Below is a small trained network, with its code and all its weights. Each question gives an input and a class and asks what happens when units are switched off, that is, made to give their printed mean instead of their output.

import numpy as np


def w(rows, s, z=0):
    codes = np.array(rows[::2]) - 128.0
    scale = np.full(codes.shape[1], s)
    scale[-1] = z or s
    return codes * scale


def norm(h):
    return h / np.sqrt((h * h).mean(-1, keepdims=True) + 1e-5)


def f(y):
    return y / 2 * (1 + np.tanh(0.7978845608 * (y + 0.044715 * y**3)))


def log_softmax(a):
    a = a - a.max(-1, keepdims=True)
    return a - np.log(np.exp(a).sum(-1, keepdims=True))


def net(x, mask):
    res = np.array(x, float).reshape(1, 2) / 4 @ E
    u = 0
    for l in range(4):
        y = f(norm(res) @ A[l][:, :-1].T + A[l][:, -1])
        res = res + np.where(mask[u : u + 10], y, B[l][:, -1]) @ B[l][:, :-1]
        u += 10
    return log_softmax(norm(res)[-1] @ U[:, :-1].T + U[:, -1])


A, B = {}, {}
E = w([
[212,123,100],'x0',
[141,103,5],'x1',
],0.00024)
A[0] = w([
[14,255,242,144],'0.n0',
[128,134,127,128],'0.n1',
[173,193,149,77],'0.n2',
[79,43,93,184],'0.n3',
[25,94,28,141],'0.n4',
[128,134,127,128],'0.n5',
[84,55,74,198],'0.n6',
[47,68,44,170],'0.n7',
[128,123,129,128],'0.n8',
[68,105,99,254],'0.n9',
],0.0012,0.00095)
B[0] = w([
[54,76,61,210],'0.n0',
[128,128,128,128],'0.n1',
[175,93,154,85],'0.n2',
[87,186,92,189],'0.n3',
[133,223,156,177],'0.n4',
[128,128,128,128],'0.n5',
[84,187,82,204],'0.n6',
[114,214,120,193],'0.n7',
[128,128,128,128],'0.n8',
[11,176,80,255],'0.n9',
],0.0012,0.00058)
A[1] = w([
[116,92,101,100],'1.n0',
[112,89,99,93],'1.n1',
[209,36,213,8],'1.n2',
[128,132,131,129],'1.n3',
[128,125,125,127],'1.n4',
[207,147,64,171],'1.n5',
[219,5,217,1],'1.n6',
[124,108,114,120],'1.n7',
[114,91,100,97],'1.n8',
[165,205,181,172],'1.n9',
],0.0019,0.00068)
B[1] = w([
[109,139,167,115],'1.n0',
[108,141,177,114],'1.n1',
[50,169,55,2],'1.n2',
[129,127,126,129],'1.n3',
[127,129,129,127],'1.n4',
[178,90,139,171],'1.n5',
[41,186,53,12],'1.n6',
[121,132,141,123],'1.n7',
[108,140,173,115],'1.n8',
[124,113,1,144],'1.n9',
],0.0018,0.00046)
A[2] = w([
[128,131,129,129],'2.n0',
[127,5,170,192],'2.n1',
[128,130,128,128],'2.n2',
[128,129,128,128],'2.n3',
[140,233,53,118],'2.n4',
[55,213,143,1],'2.n5',
[128,128,129,130],'2.n6',
[128,127,128,129],'2.n7',
[128,127,128,127],'2.n8',
[127,125,126,124],'2.n9',
],0.0027,0.00089)
B[2] = w([
[126,127,127,131],'2.n0',
[83,72,231,192],'2.n1',
[127,128,127,129],'2.n2',
[127,128,128,129],'2.n3',
[52,113,231,253],'2.n4',
[250,125,110,160],'2.n5',
[127,128,128,130],'2.n6',
[128,128,128,128],'2.n7',
[129,128,129,127],'2.n8',
[133,128,131,123],'2.n9',
],0.0014,0.00049)
A[3] = w([
[213,65,108,132],'3.n0',
[129,131,129,128],'3.n1',
[16,236,157,1],'3.n2',
[176,91,119,147],'3.n3',
[128,128,128,128],'3.n4',
[127,125,127,128],'3.n5',
[128,128,128,128],'3.n6',
[101,154,81,35],'3.n7',
[139,253,128,27],'3.n8',
[127,124,126,128],'3.n9',
],0.0025,0.00077)
B[3] = w([
[212,67,31,127],'3.n0',
[126,129,125,130],'3.n1',
[246,74,64,254],'3.n2',
[170,90,69,126],'3.n3',
[128,128,128,128],'3.n4',
[130,127,130,126],'3.n5',
[128,128,128,128],'3.n6',
[130,222,122,55],'3.n7',
[190,194,225,152],'3.n8',
[131,126,132,125],'3.n9',
],0.0012,0.00051)
U = w([
[1,5,252,195],'0',
[249,249,252,184],'1',
[4,251,3,180],'2',
[252,8,11,182],'3',
[127,123,125,3],'4',
[127,123,125,2],'5',
[127,123,125,2],'6',
],0.0082,0.0095)

Each question gives the input, the list of numbers given to net, and the class t.
The units are the neurons (one row each of A and B). Each row of codes is followed by its name. A weight is (code - 128) times the scale printed after its matrix; where a second scale follows, it is the last column's (A, B and U).
mask holds one flag per neuron, layer by layer. A switched-off neuron (its flag False) gives its mean, the last column of its row in B, instead of its output. The means were averaged over made-up inputs and are rounded, as every weight is.
A unit's drop is (log p(t) with every unit on - log p(t) with that unit switched off) / (log p(t) with every unit on - log p(t) with every unit switched off).
unit that matters most: the unit with the biggest drop
top k neurons: the k neurons with the biggest drops, biggest first
top k neurons in layer l: the k neurons of layer l with the biggest drops, biggest first
drop of u: that unit's drop, to one decimal
input [1,0], class 2: top 3 neurons -> [0.n0 0.n9 0.n7]
input [8,-2], class 2: top 2 neurons in layer 1 -> [1.n6 1.n2]
input [-5,8], class 1: unit that matters most -> 2.n1
input [7,0], class 2: top 2 neurons -> [1.n6 1.n2]
input [0,8], class 1: top 2 neurons -> [0.n4 0.n7]
input [0,4], class 1: top 2 neurons in layer 0 -> [0.n4 0.n7]
input [2,-1], class 2: top 2 neurons -> [1.n6 1.n2]
input [7,-5], class 2: top 2 neurons -> [1.n6 1.n2]
input [8,-6], class 2: top 2 neurons -> [1.n6 1.n2]
input [7,-7], class 2: top 2 neurons in layer 1 -> [1.n6 1.n2]
input [4,-5], class 2: drop of 1.n6 -> 0.6
input [4,-8], class 2: drop of 1.n6 -> 0.7
input [3,-5], class 2: drop of 1.n6 -> 0.6
input [-2,2], class 1: drop of 2.n3 -> 0.0
input [2,-2], class 2: top neuron -> [1.n6]
